The five nearest rows among all rows above each row, by straight-line distance, nearest first (none for the first six rows):
1: [-24.9  33.3  27.4  11.4  17.3 -19.0  -0.5 -21.3  -4.0  35.1  27.3  18.5
 -31.5  -3.8  33.9  16.4 -11.3  15.4 -36.2  -7.0  11.9 -15.1  17.1  -4.2
  -1.6  28.1 -16.8  -8.6 -31.4 -12.3  -7.4 -11.2]
2: [ -5.5  44.8   9.3   3.1  -3.4 -13.3  28.4 -45.4  20.0   6.4   1.3  14.8
 -18.6  -3.0  41.1  34.3 -18.3 -15.1 -28.3 -26.3   5.3 -44.1 -16.9  -1.2
 -39.0  36.7 -22.7   5.3  14.0   4.8  17.3  14.4]
3: [-15.0  -9.5  -9.3  46.5   5.2 -15.7  36.5 -20.3  10.5  38.4 -13.5  -4.9
  18.3   5.7  30.4  38.7  15.0  -7.5 -41.0  -7.3  24.7 -28.1  -8.5   1.6
   2.9  21.7  -4.2  12.7 -16.1   8.0  34.1  25.8]
4: [ 20.8  16.8 -10.3   5.6   7.8 -25.6  13.4 -41.7  26.9  20.6 -26.3 -38.2
 -21.1   0.7  57.7  13.7 -19.9  -4.6 -21.2 -18.9  23.8 -55.4 -22.0  14.3
   0.1  32.2   7.2 -22.9   8.8  29.9  13.1  30.6]
5: [ -7.1  44.5 -10.1 -42.9  14.7   0.7  20.4 -39.5   5.8  15.0 -30.5  30.8
  10.1   0.1  33.9  61.2 -18.6   5.1 -21.4 -21.2  25.4 -48.3  -9.0  19.7
 -41.7   8.0   8.3 -22.3  21.6  60.3   6.7  13.6]
6: [  1.0  83.8 -21.4 -18.1 -23.9 -25.1  15.4 -45.3  21.9  11.1 -38.6  34.9
  10.4   9.8  52.7  31.9 -72.5 -38.2 -47.9 -46.0   6.2 -58.1 -24.4  -6.3
 -11.8  35.9   7.3   2.8   1.4  42.1 -24.8  33.6]
7: [ 22.1  48.4   0.7 -27.5  25.6 -22.1  20.8 -40.2  31.6   1.5 -31.3  73.1
 -31.9  39.1  45.4  27.4 -33.1 -28.4 -37.5  -8.6  18.4   4.3 -32.3   6.4
 -16.2 -17.6  32.5  16.5   2.5  24.8 -26.7   2.3]  5 6 2 4 1
8: [ 10.1  23.7  -7.6 -13.6   3.9 -38.8  -2.8 -39.3  38.1  20.7  -7.1  -8.6
  -7.5 -14.5  21.2  32.3 -42.1 -10.7 -30.1 -22.0  -5.5 -46.6 -17.1   8.0
  -2.1  28.2 -31.6   2.2  36.8  22.4  -9.1  11.4]  2 4 5 6 1
9: [ 15.7  22.1  14.5  18.0  18.0 -24.2 -16.6 -53.5  38.7  17.7 -11.5  -1.8
  34.5   1.5  35.4  49.2  -7.6  -0.7 -18.4 -40.5  23.4 -66.8 -28.2   9.7
 -27.2  31.4 -12.5 -10.1  19.4  28.0 -23.1   0.4]  8 2 4 5 3
10: [ 17.0  40.8   5.4  12.3   7.9 -11.1  20.9 -28.8 -27.1  28.4  -0.6  61.9
 -29.6  32.5  62.7  65.3 -21.2 -24.9 -68.5  -4.3   1.7   1.2  -7.1 -14.9
 -11.5   3.7   8.0  -5.8   5.9 -18.0   5.1  13.5]  7 2 1 3 5
11: [ -2.1  36.9 -21.3  11.0  18.6 -32.9   1.7 -29.5  11.0  27.7 -42.8  -9.7
  16.4  10.0  17.5  42.4 -35.4  -9.5  -8.4 -11.7   4.6 -55.7  15.3  -4.1
 -11.5  51.7  -5.3 -25.1  31.1  15.5 -27.1   5.0]  8 9 4 2 5
12: [ -5.2  10.8  31.9 -28.7  29.8  21.4  17.7 -33.1  48.9   9.9  13.6  23.7
  25.8  15.1  26.9  54.0 -14.6   0.4  -7.1  -4.8  14.6  -8.9 -25.0 -34.3
 -12.9  27.0  -2.3 -51.3  29.0   1.8  19.3   6.6]  2 5 9 8 11
13: [ -2.3  -9.6  -3.5  -6.8  -7.3  -9.3  -4.0 -26.6   4.9  15.3  -2.1  23.1
 -45.1   2.5  42.6  24.5  14.1 -10.9 -18.1 -16.5  16.7   7.0 -29.8  15.9
  23.6  19.8  16.7 -21.9 -31.8   3.2   9.8   6.7]  1 3 4 2 10
14: [  6.8  60.2  -7.5  40.5  13.5  -5.6 -13.5 -87.2  33.4  34.8 -23.4  31.0
 -61.4   3.6  38.4  59.2  -0.3  17.8 -60.1 -16.9  13.1 -19.3 -31.3 -24.4
  -5.8  39.5 -26.9  -3.0   9.1  -7.6   8.7  34.6]  2 10 8 1 4
15: [ 19.5   3.3  -9.2  -5.6  -3.6 -12.0  15.2 -44.6  15.5  49.4  13.6  11.1
 -44.0  -0.9  36.6  -6.2 -25.4   3.1 -29.2 -29.7  -0.8 -42.5 -22.4   6.2
   0.2  43.6  29.7   9.1  27.5  38.3  24.4  32.7]  4 8 2 13 3
16: [ -4.3  -0.2   1.2 -19.4  14.1 -45.9  31.9 -28.4  48.1  30.3  13.3 -20.9
  12.4   9.1  32.9  28.9  15.8   7.3 -24.6 -17.2   8.8 -49.5 -18.5  22.0
 -18.6  30.8  24.6 -20.4   5.6 -24.8 -12.4  16.5]  4 9 8 2 3
17: [ 13.0  40.9   2.0 -32.7  -3.6 -30.4 -17.1 -35.8  37.3   2.1   3.0  46.8
 -18.9  -4.0  18.1  59.6 -35.1 -25.1 -20.4 -15.0  -0.9   0.9 -49.1  35.5
  -8.0  11.1  -0.4  10.0 -10.2  38.8   6.1  14.5]  7 8 2 13 5
18: [ -8.3  32.0 -27.4  28.1  -6.1 -23.3  33.5 -26.6   8.9  35.8 -29.7  24.0
  -7.8 -12.5  55.7  27.1  25.3  -7.8 -46.6 -26.7   9.7   9.4 -17.0  11.5
  16.8  38.6   1.0 -16.5  15.2  40.7  40.1  31.6]  3 13 4 2 15
19: [-33.8  11.9  15.4 -21.1   7.7 -10.5  37.2 -48.9  -4.0  19.4  27.2  49.6
 -13.6  23.5  42.7  67.9  -5.6  -0.3 -22.6  45.7  10.4 -40.1  -8.5 -59.9
  14.2 -28.2 -12.8  -7.4  21.1   1.9  41.7  34.4]  12 10 2 3 1
20: [  6.2  27.0   3.4 -14.4  -4.7  -3.8  11.0 -42.8  51.4   4.5  12.2  20.1
 -21.8   4.9  27.9  51.1  17.5 -17.4 -16.5 -17.4  -9.2 -25.5 -36.0   4.3
   3.3  22.5   9.4 -22.1 -24.0  -2.5   6.1  31.2]  13 2 17 16 12
21: [ -6.0  39.4  -2.9 -66.0 -18.2  12.4  20.4 -12.1   5.7  21.0 -23.8  58.0
 -48.7  45.4  52.2  64.9 -16.2   4.4 -68.9 -24.1  -8.3  57.9 -32.0  31.2
   3.5  11.4 -28.7  -3.5 -56.0 -10.2  18.3  43.4]  10 13 17 20 7
22: [-16.5  25.5  18.2 -47.2  30.7   4.7  56.9   2.7   5.3 -13.6  15.3  34.4
   5.3  21.5  52.0  59.2 -27.9   5.8  -4.2  -9.1   0.3 -25.6  -3.8  -6.0
  -9.7  16.5  11.7 -32.1  30.8  17.3  -7.2 -21.3]  12 5 2 20 16
23: [ 14.5  33.3  -5.1   3.5  26.8 -28.3 -35.1 -73.2  18.6  25.1 -25.7 -11.7
  12.0 -12.3  39.0  42.9   0.4  -8.5  20.2  11.1   6.7 -72.4  -8.9  -5.5
 -31.9   6.2 -30.7 -31.5  24.3  20.7  11.8   1.2]  9 11 8 4 2
24: [  7.5  32.1   3.2  -7.4  26.9 -17.1  19.4  -6.4  16.7  14.4 -25.5 -11.2
 -11.6  26.2  14.7  16.8  -9.4 -11.0 -14.9  10.4  30.5 -10.5 -19.2   3.8
  -8.2  32.4  -5.6 -22.4  24.7  16.6   9.2   6.7]  4 11 2 8 12
25: [  1.3  65.0  -4.4 -19.0  14.0  -5.1 -10.2 -33.3  25.3   3.6  -0.5  35.9
 -33.5  36.8  31.2  85.6  11.7  13.0 -19.6 -36.4   9.8 -37.5 -61.4  -4.0
 -19.1  12.7 -13.2 -11.1 -24.4  24.7  -7.9   5.9]  20 17 2 5 14
26: [ -4.9  30.9   9.3 -40.3  15.9 -16.8  -5.2 -36.1  25.9  -2.8 -16.6  27.1
   5.8  25.7  38.3  38.5 -19.6   3.5 -20.9 -15.2  22.1 -23.5 -37.1  28.5
 -32.8  11.1 -15.3 -24.4  -4.4 -20.1 -10.8  29.6]  20 2 24 17 25
27: [-13.2  31.6   0.2 -43.9   7.4  11.3  51.3   8.4 -30.6 -21.9  20.9  83.3
 -43.4  23.8  58.1  68.0 -23.2  -4.9 -44.0  -8.8 -20.8  12.0 -39.7  -4.9
  11.2 -30.6  -8.0 -22.0 -11.0 -24.7  33.9  -9.1]  10 22 21 19 13
28: [-29.2  39.9  10.2   0.8  38.4 -31.6   7.8 -20.9  -2.7  22.2  -5.6  -8.5
 -12.6   6.3  21.5  29.7 -21.1 -25.8  -1.4  11.9 -10.3 -59.5  -7.9 -18.6
 -24.9  25.7 -30.3 -16.2  19.6  13.0 -22.6  -9.2]  11 24 8 2 23
29: [ -1.2  41.2   6.7   1.7  11.1   3.3   0.6 -43.4  24.1  31.8  12.8  -3.2
  -7.4   1.4  48.8  55.3 -21.4   4.7 -71.5 -18.6  -5.6 -37.9  10.1  -6.2
 -23.7  36.3 -50.2 -38.1 -23.0  17.9  -9.4  -1.7]  2 1 8 9 28
30: [  9.7  14.7  -5.4 -25.9  -2.0  -1.6  20.1 -23.5   3.7   6.2  25.6  26.7
 -15.2 -14.1  21.6  63.5 -23.7 -13.3 -15.4  12.2   0.2 -11.0  -6.7 -23.7
  -5.1  -0.8 -26.1 -11.1  28.5  -6.0  17.3  18.2]  2 19 12 20 8
31: [ -9.9  32.0  -2.4 -20.7  39.1  -9.9  -0.5 -33.6  -1.9   8.2   5.1  32.3
   6.9   6.6  38.6  29.3 -16.9  -7.9 -56.5 -22.6  10.7 -37.1 -10.2  16.6
  12.6  13.3 -39.6  -2.3 -19.7   9.8  16.4  23.9]  26 2 29 1 8
32: [  0.3  26.0  10.3 -29.9  17.2  -9.4  19.2 -20.7  15.0  30.1 -21.3  20.2
  -4.7  10.9  32.9  23.1 -16.0  -1.8 -36.4 -29.3  -4.0 -44.5 -42.2   7.1
  -7.6  27.0 -15.7 -10.5 -25.4   3.5 -15.4  13.3]  26 31 2 20 8
33: [ 25.1  54.9  16.2  -3.4   0.8   6.0  24.3 -59.1  58.5  10.7 -11.8  46.8
 -17.2  13.6  22.8  22.3 -58.2 -35.2 -28.9 -25.3  13.9 -17.0 -25.9   3.5
 -36.0  21.0   9.0  33.6   7.4  17.2  11.5   8.7]  2 7 17 6 8
34: [ -9.1   9.1  -3.8  -0.5  -8.5 -11.8  28.5 -42.6  15.6   7.7  -7.0  33.7
  -0.9  10.2  33.1  49.3  -8.6  -8.3 -40.1 -20.5  -1.4 -46.7 -11.1  10.8
  11.2  13.2 -13.1   3.1 -10.1  -2.0 -12.5   2.7]  32 31 2 20 8
35: [ 20.7  52.1   0.5 -14.8  -1.7 -27.9  27.3 -43.2  12.8  42.6  -9.5  13.7
 -47.9  20.2  68.3  25.4 -24.2 -22.4 -37.8 -10.5   6.9 -27.4 -10.8  -9.1
  -3.6  13.2  -9.6  -1.6  10.6  16.2  22.4  41.8]  2 4 15 10 32
36: [  0.2  39.6 -12.0 -14.2  -8.9   8.8   2.3 -41.9  39.1  22.4 -16.2  31.3
  11.8  19.1  29.1  31.8 -35.3 -16.4 -69.7 -36.9   3.5 -17.2 -29.9  17.2
 -30.1  14.4  -4.6 -17.1 -18.0  11.4  -1.6  31.1]  32 26 34 31 2
37: [-15.7   2.9 -12.0 -20.1  24.3 -23.7  44.9 -40.2  50.6  38.7  18.2   3.5
  50.7  12.8  56.2  62.7  36.2 -23.0  13.5 -24.1  17.1 -34.8  -3.6 -13.3
 -27.1  35.0 -17.6 -32.4  10.9   6.8  50.3  20.6]  12 16 3 20 2
38: [  7.5  22.7 -12.2  -2.2   7.6 -13.9  40.6 -40.2  35.7  43.3  -8.5  10.0
 -19.8   7.5  26.8  17.7  22.2   2.4 -20.2 -11.8   5.3 -60.1 -23.8  -1.6
 -20.9  38.0   7.3 -42.2  33.3  41.1   4.2  19.9]  4 15 24 2 16
39: [ -1.7 -16.5  17.5  -5.6  -8.3  -9.7 -18.3 -21.3   0.9  20.7 -13.5  -0.5
 -14.8  21.4  39.9  34.4 -13.5  -0.7 -29.9  -6.8  -8.0 -21.7 -15.9  25.7
   1.9  24.5  -8.3 -38.3 -32.1 -11.0 -25.8  28.0]  13 32 34 26 20
40: [ 31.3  58.7  13.5 -44.1   4.0 -17.2  10.7 -95.8  73.8  -7.0 -42.6  39.2
 -36.7  16.5  55.3  54.5 -67.0 -40.5 -47.1 -54.9  -6.7 -26.1 -41.2  -3.8
 -22.3  44.9  22.6  23.4  18.8  35.5  10.8  26.2]  33 6 17 7 36
41: [-26.6  18.7 -24.3 -13.5  21.9 -26.4  -8.1 -50.9  27.7  55.0 -36.0  32.1
 -25.7  -3.8  48.5  25.7  -8.3  17.7 -22.2 -19.7  -7.5 -29.1 -29.5  12.7
 -10.0  13.0 -40.5 -22.1   1.4  35.0  -3.2  42.1]  32 8 31 38 35
42: [-12.0  17.5 -38.7   1.2   9.1 -14.3  24.9 -36.3  17.3  -1.7   9.0  57.4
  -5.0  17.4  29.6  17.9   0.4 -17.7 -77.6 -29.8  -7.8 -22.4 -36.5  13.0
   4.1  43.4  29.4  12.1 -10.4  36.4 -17.8 -24.0]  34 36 32 31 13
43: [-34.0  22.5 -12.9 -28.9  31.0 -25.5  17.5 -24.8  40.5  19.9  16.4  20.6
 -10.7  -1.7  17.7  61.0 -14.1  -5.0  -3.7 -43.9   7.7 -16.9 -17.9   8.2
  -3.6  23.5   5.5  36.6  -3.6  38.6  43.5  26.4]  17 2 20 31 34
44: [-34.3 -32.0   1.8  18.3   7.7  -7.5   2.9  -3.3  -0.8  48.8  13.5 -15.5
   0.8  17.2  29.4  23.8  41.6   4.7 -46.7   3.8  13.8 -17.0   2.2 -10.5
  -2.6   0.1 -29.4 -31.8 -38.4  -8.2   8.0  10.0]  3 39 1 13 34
45: [  5.7  41.2 -29.1 -41.1   1.9  -9.0  10.3 -55.3  30.7  56.0  -2.6  14.3
   0.9   4.8   3.3  46.0 -19.8 -11.4 -18.9 -21.3  19.3 -48.5  -9.2   6.9
 -23.6  38.9   2.7   5.8  19.4  52.3 -17.9  23.5]  5 8 38 11 2
46: [ -1.3  27.2 -21.5 -12.2  12.2 -30.7  19.0 -38.9  41.0  31.3 -43.3  22.7
   3.3  14.8  37.4  50.5 -18.4 -12.4 -18.5 -14.9  25.4 -33.9 -25.0   8.8
 -41.9  19.8 -27.2  -4.2  -5.0  54.5  -5.4  16.0]  5 45 41 32 2
47: [  0.7  18.0 -14.5  -3.3  33.5 -12.3  20.7 -69.2  42.1  32.2  -1.2  19.6
   1.7  16.4  48.3  39.4 -16.6 -17.9 -40.3 -23.9  -2.0 -10.7 -19.1  37.7
  10.9  40.0   6.2 -18.5  15.1   4.9 -15.6   9.2]  34 36 32 20 8
48: [  3.3   7.0 -20.8  17.4  27.8  -9.6   1.6 -37.6  26.7  22.4  11.9  14.1
 -37.6   4.0  39.7  30.6 -32.7 -21.1 -86.4  -6.8  12.3 -40.2 -28.1   1.0
 -19.3  36.4  -4.9   3.1  -1.2  -5.6   6.0   3.0]  2 34 47 31 36
49: [-11.4  41.0  15.7  30.5  10.0  -2.6 -22.7 -27.4   7.9  21.4  -8.4  23.0
 -15.0   3.0  26.6   6.7  -7.9  12.6 -41.4  -7.1  38.9 -35.3 -32.1 -12.6
  14.9  -1.3 -38.2  -6.0 -23.5  -2.0 -12.9  16.7]  1 31 32 34 39
50: [ -8.8  20.7   9.2 -60.9  39.2 -18.1  68.2 -60.5  25.2  29.5  15.3 -25.1
  37.6  42.3  56.8  68.7  35.2   6.6   5.2   1.2  38.1 -49.3  -6.6  -3.7
 -55.8  16.9 -37.7 -38.5  35.0   7.8  29.9  12.2]  37 12 16 38 5
51: [ -0.3  28.1   7.1  41.7  26.5  -2.9  11.2 -23.3  24.5  24.9  13.7  28.9
 -19.9   0.8  45.1  26.9 -21.0  -5.4 -12.7 -17.5  -0.8  -4.5 -26.0  -1.2
 -22.1  17.6 -30.5 -31.1 -24.2 -23.2  -3.1   8.4]  1 49 2 32 20
52: [ 53.6  99.9  22.4  43.7  16.6  -5.6 -23.7 -99.9  99.9  52.4 -99.9  45.4
  -5.8  26.0  39.0  65.9 -52.8 -99.9 -99.9 -78.4  -3.6 -12.8 -60.9 -63.1
 -39.1  54.3  50.4   6.7  59.7  90.0  11.6  80.3]  40 6 33 14 36
53: [  4.0  56.2  -1.3 -24.1   4.9  13.1   7.0 -57.5   2.5  17.6  -5.4  69.3
 -26.5  29.6  40.3  51.7 -31.2 -26.5 -30.0  -0.6  26.5 -13.8 -25.7  22.0
 -11.4   9.8  -6.7   6.1   0.2  21.6   5.0   7.4]  7 17 33 10 36
54: [ 13.3   7.4  25.9   3.8  19.4   9.1  35.2 -27.8 -10.7  17.6  28.1   5.9
 -28.0  18.2  27.3  31.4 -14.1   9.3 -20.7  16.2   7.3 -23.0 -12.1  -7.7
 -22.0  33.0 -33.8 -18.0   1.7 -40.6   8.1   9.4]  51 30 1 2 24
55: [  2.1  34.1 -27.5  -5.6   4.3   8.2   2.0  -4.2  16.2  17.3  17.4  -3.1
 -31.3   0.7  11.1  18.5 -15.7 -32.4  -5.3  -5.4   2.8   1.6  -7.8  15.1
  22.6  20.6 -10.6  -5.8  13.1  13.0   5.3  22.0]  24 30 13 20 8
56: [-25.8  36.8  -9.7   0.2  27.8 -21.8  23.7 -26.4  59.3  25.5  29.1 -10.5
  23.2  -2.6  29.5  38.9 -10.7   5.5 -30.3 -25.4   5.9 -24.3  10.2  -4.2
   4.9  13.9 -60.7 -28.5  18.2  20.0  24.2   9.8]  29 8 31 2 37
57: [ -2.0  70.0 -26.7   9.2   1.4 -12.6  15.0 -83.1  25.4  37.8  -8.1   8.8
  17.9  11.4  23.0  -0.9 -21.6 -37.0 -28.2 -21.6  14.1 -34.8 -42.0  -7.9
  11.5  49.5   9.8 -22.7   0.4  74.3  16.5  28.2]  45 38 6 4 46
58: [ 14.5  16.8   6.5  -8.0  25.3  -0.7  35.6 -28.4  18.7  -6.9  23.8  65.8
 -19.6   8.0  28.8  38.6 -20.1   9.0 -27.0 -17.2  -2.1 -26.1 -25.9 -12.7
   5.8  27.6  -9.4  -6.6 -28.2   2.2 -12.6   5.7]  34 32 20 51 31
59: [  1.9  16.3 -10.4  27.8  38.7 -10.9  16.0 -38.9  19.0  28.6  24.7  15.3
  -7.9 -24.8  36.2  51.7   2.3   8.3 -22.9   6.9   8.8  -4.2 -11.4 -34.8
   5.6  26.0   5.0  -2.5 -14.3  12.6 -23.3  -0.5]  51 58 1 34 30
60: [-18.1  18.8 -11.8   7.7  30.9 -22.1 -10.7 -21.6  18.8  28.9  32.9 -26.2
  29.4   2.9  50.3  40.7 -11.6  -0.4   1.1 -15.0   2.4 -30.5  -8.6 -29.7
 -24.3  -5.2  -0.8 -10.1   5.4   7.4  22.2  -1.4]  56 59 28 23 37
61: [  0.8  11.3 -16.5   0.6  12.2 -13.6  30.5 -11.0  -0.1   7.7  16.8  27.0
 -39.0   6.0  45.6  38.1 -23.2  17.0 -22.8 -10.7  -2.1  -8.2 -31.6  27.9
 -11.6  33.3   6.4   8.1 -14.6   4.7  -0.9  -3.2]  58 13 34 32 51
62: [ -8.8  13.8 -11.4   3.1  26.2 -19.6  13.9 -52.1  31.8  28.7 -21.3  -8.4
  18.7  10.1  36.8  34.8 -29.0 -15.8 -23.2 -27.0  -7.1 -45.5 -17.3 -20.2
 -45.5  20.0 -44.6 -18.0  25.2  38.7  -1.4  17.8]  46 8 9 2 11
63: [  9.9  43.2 -15.5 -22.7 -11.7   0.4 -14.3 -58.8  32.5  26.6 -20.7  52.5
 -56.8  17.8  27.7  74.7 -45.5 -56.3 -43.3 -30.4  -7.5 -47.9 -24.7 -18.0
 -26.8  17.2 -13.1   8.7   0.5  29.5 -21.9   2.2]  53 33 17 36 6
64: [ -8.4  47.8  13.6 -21.7 -16.0 -14.8  -1.4 -41.9  15.6   5.7 -14.9 -16.9
 -15.1   8.5  32.0  24.8  -1.9  -2.8 -12.4 -19.8  10.8 -22.0 -26.4   9.3
 -11.1  27.9 -37.5 -18.4  -5.6  21.8 -20.5  31.8]  32 2 26 8 24
65: [-29.8  19.3  11.5  -4.0  33.1   6.8  51.9 -30.2  10.5  30.3   7.1  21.5
  30.8  17.0  30.4  32.5   9.8  14.7 -24.9  -2.4  26.0 -23.1  -6.8 -30.6
  -6.4  -1.4 -48.6 -27.2  -0.2   2.1  32.0  30.3]  56 12 31 3 54
66: [  0.9  33.1 -15.6  15.1 -11.6 -18.2  36.8  -9.4  27.9  37.0   8.0   2.2
 -28.1   5.8  37.2 -13.5 -11.5  25.6 -32.9  -1.5  18.8  -8.3 -18.3   9.2
 -15.7  23.7   6.1 -28.9 -25.8 -11.5  18.8 -30.4]  61 1 51 24 13
67: [ -6.1  34.9  -1.4  -8.8  31.0 -20.9  -5.0 -28.2 -12.8  10.6   7.9  17.9
 -44.0 -11.2  38.1  55.7  -9.0 -15.2  -4.3  -0.4  13.9 -37.0   0.1   6.0
  14.5  19.0  18.7   9.5   5.3 -25.2 -15.7   2.9]  61 1 34 59 55
